Below are the code and all the weights of a small trained network. Each question names an input and a target symbol and asks about switching units off, where a switched-off unit gives its printed mean instead of its output.

import numpy as np


def w(rows, s, z=0):
    codes = np.array(rows[::2]) - 128.0
    scale = np.full(codes.shape[1], s)
    scale[-1] = z or s
    return codes * scale


def f(y):
    return np.maximum(y, 0)


def softmax(a):
    e = np.exp(a - a.max(-1, keepdims=True))
    return e / e.sum(-1, keepdims=True)


def log_softmax(a):
    a = a - a.max(-1, keepdims=True)
    return a - np.log(np.exp(a).sum(-1, keepdims=True))


def net(x, mask):
    ids = ['αβδεζθλμξπστ'.index(c) for c in x.split()]
    T = len(ids)
    res = E[ids] + P[:T]
    u = 0
    for l in range(2):
        q, k, v = (res @ M[l].T for M in (Q, K, V))
        z = softmax(np.where(np.tri(T) > 0, q @ k.T / 2**0.5, -1e9)) @ v
        res = res + np.where(mask[u], z, O[l][:, -1]) @ O[l][:, :-1]
        u += 1
        y = f(res @ A[l][:, :-1].T + A[l][:, -1])
        res = res + np.where(mask[u : u + 12], y, B[l][:, -1]) @ B[l][:, :-1]
        u += 12
    return log_softmax(res[-1] @ U[:, :-1].T + U[:, -1])


Q, K, V, O, A, B = {}, {}, {}, {}, {}, {}
E = w([
[161,104,95],'α',
[139,95,150],'β',
[117,67,119],'δ',
[161,73,165],'ε',
[210,132,189],'ζ',
[144,143,80],'θ',
[22,181,71],'λ',
[212,97,164],'μ',
[255,82,140],'ξ',
[87,85,124],'π',
[111,248,170],'σ',
[117,116,215],'τ',
],0.0089)
P = w([
[252,132,211],'0',
[202,118,199],'1',
[194,114,170],'2',
[190,116,150],'3',
[167,105,123],'4',
[162,118,122],'5',
[157,106,116],'6',
[140,114,98],'7',
[123,106,107],'8',
[127,117,120],'9',
[127,99,126],'10',
[141,95,94],'11',
],0.0023)
Q[0] = w([
[40,254,64],'L0H0',
[185,174,23],'L0H0',
],0.016)
K[0] = w([
[250,65,137],'L0H0',
[135,50,119],'L0H0',
],0.019)
V[0] = w([
[146,3,196],'L0H0',
[49,162,59],'L0H0',
],0.0057)
O[0] = w([
[58,53,226,249],'L0H0',
[176,131,1,18],'L0H0',
],0.006,0.0013)
A[0] = w([
[56,202,134,254],'L0N0',
[76,131,125,23],'L0N1',
[147,35,112,85],'L0N2',
[95,145,143,96],'L0N3',
[153,199,90,27],'L0N4',
[117,121,96,78],'L0N5',
[81,38,136,97],'L0N6',
[208,106,191,124],'L0N7',
[117,78,76,104],'L0N8',
[1,96,97,74],'L0N9',
[120,161,95,12],'L0N10',
[127,139,125,56],'L0N11',
],0.01,0.0028)
B[0] = w([
[242,103,169,163],'L0N0',
[109,135,88,131],'L0N1',
[37,184,83,201],'L0N2',
[128,175,134,135],'L0N3',
[86,33,152,132],'L0N4',
[140,157,143,129],'L0N5',
[94,253,165,203],'L0N6',
[41,46,107,252],'L0N7',
[151,215,134,155],'L0N8',
[107,77,15,161],'L0N9',
[126,102,145,128],'L0N10',
[124,102,131,128],'L0N11',
],0.015,0.0038)
Q[1] = w([
[208,201,255],'L1H0',
[221,135,66],'L1H0',
],0.0083)
K[1] = w([
[2,109,94],'L1H0',
[41,195,237],'L1H0',
],0.0068)
V[1] = w([
[59,38,2],'L1H0',
[189,19,190],'L1H0',
],0.0068)
O[1] = w([
[109,30,61,254],'L1H0',
[171,2,180,182],'L1H0',
],0.0065,0.0029)
A[1] = w([
[69,98,99,31],'L1N0',
[39,108,161,61],'L1N1',
[41,127,38,110],'L1N2',
[157,99,34,124],'L1N3',
[103,157,211,253],'L1N4',
[154,89,120,178],'L1N5',
[144,115,84,128],'L1N6',
[223,144,153,157],'L1N7',
[182,59,125,118],'L1N8',
[50,131,255,195],'L1N9',
[131,200,67,207],'L1N10',
[209,152,78,248],'L1N11',
],0.0092,0.0046)
B[1] = w([
[51,74,152,169],'L1N0',
[51,113,71,206],'L1N1',
[54,178,170,234],'L1N2',
[60,84,118,159],'L1N3',
[234,179,26,213],'L1N4',
[173,95,168,178],'L1N5',
[98,99,126,142],'L1N6',
[56,93,105,144],'L1N7',
[135,166,186,178],'L1N8',
[140,124,5,254],'L1N9',
[177,140,215,192],'L1N10',
[168,8,144,169],'L1N11',
],0.019,0.007)
U = w([
[130,107,254,144],'α',
[44,113,126,5],'β',
[122,231,130,119],'δ',
[69,235,116,87],'ε',
[117,90,92,188],'ζ',
[239,169,134,155],'θ',
[163,85,209,90],'λ',
[94,117,91,53],'μ',
[87,117,131,174],'ξ',
[109,193,177,200],'π',
[237,134,104,78],'σ',
[143,121,75,78],'τ',
],0.0063,0.015)

Each question gives the input, a string of symbols that net reads in full, and the target symbol t.
The units are the heads (2 rows each of Q, K, V and O) and the neurons (one row each of A and B). Each row of codes is followed by its name. A weight is (code - 128) times the scale printed after its matrix; where a second scale follows, it is the last column's (O, A, B and U).
mask holds one flag per unit, layer by layer, with each layer's heads first. A switched-off unit (its flag False) gives its mean, the last column of its rows in O or B, instead of its output. The means were averaged over made-up inputs and are rounded, as every weight is.
A unit's drop is (log p(t) with every unit on - log p(t) with that unit switched off) / (log p(t) with every unit on - log p(t) with every unit switched off).
The circuit of an input: a set's keep is (log p(t) with only the set's units on - log p(t) with every unit switched off) / (log p(t) with every unit on - log p(t) with every unit switched off). Starting from the 12 units with the biggest drops (on a tie, the unit counted first), units are removed one at a time, each time the one whose removal leaves the highest keep (on an exact tie, the one counted first), for as long as the keep stays at least 0.8.
units of the circuit, in order: the units of the circuit, biggest drop first
unit that matters most: the unit with the biggest drop
top k neurons: the k neurons with the biggest drops, biggest first
k most important neurons of layer l: the k neurons of layer l with the biggest drops, biggest first
drop of u: that unit's drop, to one decimal
input ξ σ τ β, target θ: unit that matters most -> L1H0
input ξ σ ζ, target θ: units of the circuit, in order -> (L1H0; L1N1; L1N4)
input ξ ξ ζ ξ ζ ε δ δ δ σ, target θ: units of the circuit, in order -> (L1N4; L0N0)
input ζ ζ ζ δ δ λ δ λ δ δ ε, target α: units of the circuit, in order -> (L0H0; L1N9; L1N4; L1N1)
input δ ξ δ π β δ δ, target π: 3 most important neurons of layer 1 -> (L1N10; L1N2; L1N9)
input β ζ α ζ π δ π δ δ, target π: top 3 neurons -> (L0N7; L0N9; L1N10)
input ξ δ δ β δ δ π δ α, target π: 2 most important neurons of layer 0 -> (L0N0; L0N7)
input α λ β β ξ λ δ π, target α: top 2 neurons -> (L1N9; L0N7)
input β β δ ξ δ, target ε: top 3 neurons -> (L0N6; L1N2; L0N2)
input ξ ε λ δ ε δ δ, target α: 4 most important neurons of layer 1 -> (L1N9; L1N10; L1N4; L1N11)
input β δ ζ τ δ δ τ ε ζ σ α, target θ: top 2 neurons -> (L0N7; L1N1)
input β α δ σ τ ε π, target θ: top 2 neurons -> (L0N7; L0N0)
input ξ τ τ δ λ ζ μ δ π, target π: top 3 neurons -> (L0N9; L0N6; L0N7)
input ζ θ ζ δ β δ δ δ σ ζ λ, target α: top neuron -> (L0N9)
input θ δ λ λ ε α δ β θ δ λ, target α: 3 most important neurons of layer 0 -> (L0N9; L0N0; L0N7)
input ξ δ ξ, target β: 2 most important neurons of layer 0 -> (L0N7; L0N2)
input δ δ δ ξ δ ζ ε δ ε δ, target ε: 3 most important neurons of layer 1 -> (L1N2; L1N11; L1N5)
input ξ λ ξ δ π, target α: top 3 neurons -> (L1N9; L0N7; L1N4)
input δ λ ξ ζ, target α: 3 most important neurons of layer 1 -> (L1N9; L1N4; L1N8)
input δ ζ π ζ δ δ δ τ σ δ ξ, target θ: 2 most important neurons of layer 0 -> (L0N0; L0N7)
input σ δ ζ, target θ: 3 most important neurons of layer 0 -> (L0N2; L0N0; L0N7)
input δ δ τ ζ ζ ξ δ θ δ ζ ε σ, target θ: top 2 neurons -> (L1N4; L1N1)
input δ ζ σ δ, target θ: most important neuron of layer 0 -> (L0N7)
input α β δ λ ξ ζ, target α: drop of L1N9 -> 0.6
input δ δ δ π, target π: drop of L1N10 -> 0.3
input δ λ δ ξ β δ δ δ λ δ α, target α: drop of L1N4 -> 0.2
input α ξ λ ζ δ, target α: drop of L0H0 -> 1.0
